Where the symbols take the points:
mg pu mp
mg zo nq
mg le tr
jc pu hh
jc zo ld
jc le gg
sb pu mm
sb zo qp
sb le mh
td pu pr
td zo nc
td le cj
cj pu td
cj zo qb
cj le md
bh pu jn
bh zo jh
bh le gq
ld pu hg
ld zo jc
ld le pr
jj pu tr
jj zo hl
jj le qr
tt pu sg
tt zo fp
tt le zt
hh pu nc
hh zo pr
hh le jc
mp pu cm
mp zo sl
mp le mg
hg pu dq
hg zo gg
hg le ld
mh pu sb
mh zo gq
mh le jh
gq pu bh
gq zo mh
gq le qp
qr pu jj
qr zo md
qr le qb
ms pu jh
ms zo jn
ms le mz
sl pu nq
sl zo mp
sl le mm
gg pu jc
gg zo hg
gg le sg
tr pu mg
tr zo zb
tr le jj
jh pu mh
jh zo bh
jh le ms
sg pu gg
sg zo dq
sg le tt
jn pu zt
jn zo ms
jn le bh
md pu cj
md zo qr
md le hl
nc pu qb
nc zo td
nc le hh
qp pu gq
qp zo sb
qp le cm
dq pu fp
dq zo sg
dq le hg
hl pu md
hl zo jj
hl le zb
fp pu mz
fp zo tt
fp le dq
pr pu ld
pr zo hh
pr le td
nq pu zb
nq zo mg
nq le sl
zt pu tt
zt zo mz
zt le jn
cm pu qp
cm zo mm
cm le mp
mm pu sl
mm zo cm
mm le sb
zb pu hl
zb zo tr
zb le nq
mz pu ms
mz zo zt
mz le fp
qb pu qr
qb zo cj
qb le nc

In the rows, 156 stands for zero.

One row for each point, in no order:
Each row stands for one point.
id 1: 116	130	209	164	75	140	96	203	165	176	165	276	169	223	147	147	160	215	121	107	161	185	176	116	218	164	148	196	85	58	212	229	114	254	219	172	151	131	118	137	67	165	215	209	215	58	160	163	177	154	152	154	197	101	184	250	147	152	161	206	175	187	153	138
id 2: 151	206	112	180	171	65	148	106	182	200	153	201	168	75	148	227	150	218	201	153	169	165	255	185	128	169	179	127	181	144	172	149	196	159	117	123	158	179	122	136	135	126	114	151	18	254	209	172	148	180	211	228	246	73	149	115	112	99	152	127	171	63	104	140
id 3: 103	141	179	160	114	70	78	137	187	173	187	252	191	114	96	192	210	261	143	108	142	179	223	145	171	192	191	195	136	55	166	186	184	202	124	129	177	161	112	121	135	166	166	171	95	198	181	173	166	180	216	185	280	44	174	143	109	101	165	184	193	109	78	132
id 4: 125	103	203	160	93	191	79	210	128	193	214	153	135	276	167	124	137	172	117	129	147	147	117	169	240	119	147	190	115	128	155	181	113	211	221	187	169	137	141	160	131	179	208	198	254	55	84	131	168	111	94	126	108	175	185	261	169	156	159	171	153	223	181	203
id 5: 168	197	115	165	170	77	191	119	147	140	147	170	177	49	126	208	163	190	156	159	176	166	245	154	105	173	190	143	184	161	137	143	204	113	108	119	174	187	161	183	181	136	97	146	51	278	232	170	186	202	239	177	257	105	146	64	144	137	125	129	177	76	85	114
id 6: 114	125	207	163	106	105	86	160	197	192	197	283	162	221	127	155	123	227	143	111	150	192	199	136	244	175	166	200	74	100	178	253	148	274	171	138	163	160	131	131	76	164	192	208	152	101	148	172	200	157	179	197	223	82	221	200	125	121	171	208	187	141	123	109
id 7: 133	184	132	156	167	64	111	112	198	181	176	243	182	142	113	220	139	216	153	169	154	178	217	174	182	174	173	179	172	87	147	200	186	178	96	106	146	160	102	145	110	153	133	181	48	250	199	180	160	178	227	233	267	63	157	135	84	62	180	148	174	59	98	133
id 8: 191	213	129	141	251	161	238	122	115	120	97	65	156	71	179	163	159	69	166	231	159	157	121	143	66	151	171	109	219	221	161	110	190	26	104	177	163	179	185	169	236	114	97	95	108	230	191	131	137	153	176	156	118	195	133	91	181	206	160	134	143	120	200	155
id 9: 177	151	155	141	200	250	206	188	110	111	114	54	138	160	203	94	128	48	143	214	133	150	75	142	130	104	144	137	189	220	153	130	148	87	178	188	155	155	186	210	228	150	139	118	241	119	126	134	153	128	111	95	55	261	131	186	215	231	159	159	157	198	225	181
id 10: 162	218	119	173	206	83	228	132	178	127	146	117	191	54	148	198	138	112	143	183	188	139	190	189	88	174	175	122	221	165	121	141	181	59	75	71	153	161	162	203	201	127	106	127	66	270	201	176	180	201	214	182	219	137	139	55	144	141	145	112	188	84	117	119
id 11: 156	200	139	174	190	69	160	66	190	180	177	191	187	103	130	229	189	194	187	151	177	148	226	183	127	184	183	168	164	122	157	185	199	132	89	127	129	161	130	109	144	105	109	126	41	257	218	178	159	183	207	232	219	83	151	90	88	105	163	180	159	46	116	154
id 12: 169	94	176	135	143	263	175	202	112	155	140	77	136	228	189	103	134	84	143	224	164	119	68	163	161	98	118	129	176	198	149	136	106	130	212	208	162	161	200	178	185	153	161	139	248	94	89	126	170	123	93	96	60	253	152	214	211	211	146	137	141	233	233	182
id 13: 193	208	124	147	216	192	258	131	147	138	136	26	171	121	185	174	130	44	151	226	151	133	102	200	81	154	129	122	217	233	125	108	129	51	103	139	163	158	196	204	232	126	116	122	131	191	161	150	148	165	137	148	106	231	149	106	200	185	164	115	125	162	196	167
id 14: 205	186	104	150	214	223	244	135	155	124	101	32	146	134	194	126	132	52	207	214	153	149	133	196	79	162	142	113	216	253	100	84	159	62	132	143	131	168	179	220	214	137	103	114	137	204	190	156	141	168	135	140	76	254	97	100	189	165	155	90	131	160	180	152
id 15: 180	141	177	125	123	236	112	192	131	132	147	95	145	224	193	99	153	119	158	138	136	159	60	143	161	147	130	181	120	196	179	143	111	166	212	218	129	159	193	175	139	176	225	160	242	32	121	123	134	111	83	94	54	234	172	234	187	204	174	176	117	241	222	186
id 16: 134	88	209	165	98	197	99	224	158	165	189	177	140	263	159	107	147	176	162	123	164	151	123	148	211	120	116	180	100	129	166	201	105	233	212	155	156	103	133	159	99	208	206	205	249	48	86	172	158	116	82	114	117	179	155	247	195	161	184	203	145	249	187	179
id 17: 184	198	96	127	225	193	229	134	128	101	85	91	129	69	165	140	174	97	184	216	170	140	158	158	63	137	152	93	221	228	130	86	195	53	127	170	140	196	173	171	204	148	96	69	103	230	195	142	137	160	157	142	121	213	106	68	167	197	133	136	139	121	173	151
id 18: 131	118	186	173	109	137	62	183	169	205	201	213	132	249	145	142	129	222	137	104	140	163	145	161	215	138	144	179	98	100	182	195	153	241	194	177	141	123	128	131	98	191	235	217	263	44	109	162	146	112	115	138	148	153	167	263	173	156	164	214	176	211	150	189
id 19: 142	112	210	129	102	232	154	230	149	151	140	179	143	210	192	92	168	129	133	134	157	155	87	118	183	151	114	181	85	140	196	168	94	202	219	189	162	137	164	148	125	172	243	173	273	14	110	143	141	147	93	90	66	201	175	241	201	204	150	167	138	251	194	178
id 20: 171	128	129	121	153	233	195	189	111	88	119	87	126	174	183	94	152	58	151	217	169	139	75	146	114	119	124	118	193	200	137	107	130	75	183	212	163	168	200	179	193	158	137	111	216	134	131	142	145	113	104	96	67	261	120	154	235	235	141	137	126	229	211	167
id 21: 196	169	126	140	222	246	240	160	117	132	120	13	141	129	199	136	121	56	169	194	144	132	79	176	122	122	118	119	205	270	133	85	146	80	121	144	151	161	219	200	238	142	139	127	203	138	147	153	127	144	93	113	57	253	125	137	183	179	153	137	119	184	204	191
id 22: 198	183	127	147	196	189	216	135	150	128	121	38	136	157	202	141	140	65	162	198	171	117	77	170	71	162	112	136	201	242	135	66	147	69	127	180	130	174	224	193	205	187	148	136	164	151	151	153	108	128	102	126	70	272	137	145	210	208	163	131	91	206	197	199
id 23: 144	152	162	174	135	57	109	153	173	192	184	248	163	119	119	206	188	279	146	76	169	187	252	133	185	175	203	185	123	120	158	202	191	219	147	131	165	143	136	111	122	158	150	169	122	214	187	189	194	172	213	191	299	43	172	137	106	120	145	194	200	112	75	134
id 24: 154	176	132	162	186	92	202	95	158	140	146	164	201	57	137	202	198	148	166	162	172	162	207	172	103	207	212	177	188	128	131	149	205	96	84	111	178	180	168	170	200	139	99	119	47	292	238	148	169	208	240	185	228	79	134	51	130	119	161	155	163	78	110	100
id 25: 185	202	104	164	202	121	214	94	161	140	149	105	160	85	159	195	161	136	189	182	163	172	226	188	71	182	199	146	229	186	126	129	194	78	98	118	172	179	171	192	198	134	65	123	43	274	226	161	182	188	226	182	213	140	122	50	167	127	164	128	179	92	119	108
id 26: 130	131	187	181	85	117	84	162	170	178	187	293	170	233	124	169	171	217	115	121	160	184	196	134	256	178	178	230	104	47	168	221	136	240	192	158	165	132	122	122	72	156	199	224	186	132	153	161	173	176	174	194	220	102	174	218	89	97	174	164	175	145	125	129
id 27: 177	223	95	157	228	140	239	96	171	137	106	96	153	44	156	200	170	112	182	209	172	128	152	196	76	160	146	105	218	194	147	99	196	59	104	130	117	171	163	159	210	104	85	74	72	264	216	169	138	177	157	177	157	166	125	71	140	185	126	147	143	79	166	179
id 28: 162	88	197	138	139	234	157	215	124	161	133	116	136	189	196	99	136	115	125	158	144	129	62	147	194	123	121	158	135	215	182	124	110	186	199	201	160	165	196	150	173	159	225	156	282	33	101	139	130	139	71	126	49	215	161	213	181	185	134	143	108	237	205	196
id 29: 113	112	217	162	81	182	83	193	151	175	180	256	156	217	138	135	169	214	141	118	142	171	180	129	277	169	175	209	103	74	176	227	116	265	230	170	167	153	138	110	69	156	235	189	193	70	112	140	179	146	148	178	182	100	218	221	126	128	161	167	171	181	143	125
id 30: 110	96	201	164	104	172	66	207	169	188	214	206	144	228	155	111	154	200	155	104	146	151	159	155	252	142	163	198	104	99	160	194	134	253	210	167	172	116	118	97	105	187	253	208	239	62	73	152	126	114	107	140	134	142	181	231	141	148	167	176	184	216	173	175
id 31: 122	145	172	184	121	71	85	148	176	197	207	266	143	157	114	191	194	269	134	71	145	181	240	140	214	197	203	212	121	91	174	193	167	255	156	129	160	114	133	80	104	184	213	197	160	177	148	176	163	161	180	211	250	55	202	162	95	97	154	170	183	157	99	144
id 32: 192	209	90	150	234	138	213	109	150	156	122	85	156	61	173	210	185	121	200	200	158	166	191	167	63	156	170	103	219	219	154	89	203	76	97	168	170	203	181	145	209	110	73	94	42	265	210	140	143	166	187	163	131	160	117	82	166	174	151	116	145	112	164	150
id 33: 150	132	198	140	110	236	125	204	118	162	161	142	130	221	179	93	160	149	139	135	129	157	77	124	231	143	139	204	107	155	178	157	107	193	232	211	152	148	185	162	132	153	237	173	269	18	113	116	139	118	112	106	75	196	187	229	165	182	147	154	127	250	199	178
id 34: 117	152	181	164	121	66	76	142	188	197	193	254	177	159	123	176	168	280	141	85	138	180	243	151	200	183	177	177	90	77	192	212	180	241	152	118	170	150	102	112	105	182	181	196	153	121	176	180	144	169	189	187	233	51	187	165	135	118	155	212	203	122	101	154
id 35: 182	122	175	145	153	268	169	192	126	114	145	89	144	223	199	103	138	86	165	193	156	139	79	136	153	111	113	146	153	181	143	151	116	123	187	193	142	154	183	205	170	184	153	146	225	88	103	137	165	117	98	87	47	259	108	216	211	233	180	176	132	239	226	189
id 36: 143	160	140	203	166	57	135	91	204	193	186	257	187	148	109	230	135	223	181	138	189	180	256	172	171	190	194	152	150	146	169	224	205	192	109	121	160	158	134	102	128	143	113	191	65	231	198	175	194	184	226	233	249	64	167	120	94	86	170	179	183	61	107	114

Which row is each point?
sg id 14
zb id 25
hl id 11
mp id 32
qp id 36
fp id 10
mh id 30
pr id 33
jc id 5
jn id 4
qr id 16
ms id 3
zt id 15
td id 18
gg id 27
ld id 35
hh id 7
sb id 19
nc id 34
jj id 28
jh id 6
cm id 24
tr id 20
gq id 31
nq id 8
md id 23
hg id 21
bh id 1
mz id 2
dq id 17
mg id 13
cj id 26
qb id 29
mm id 12
sl id 22
tt id 9

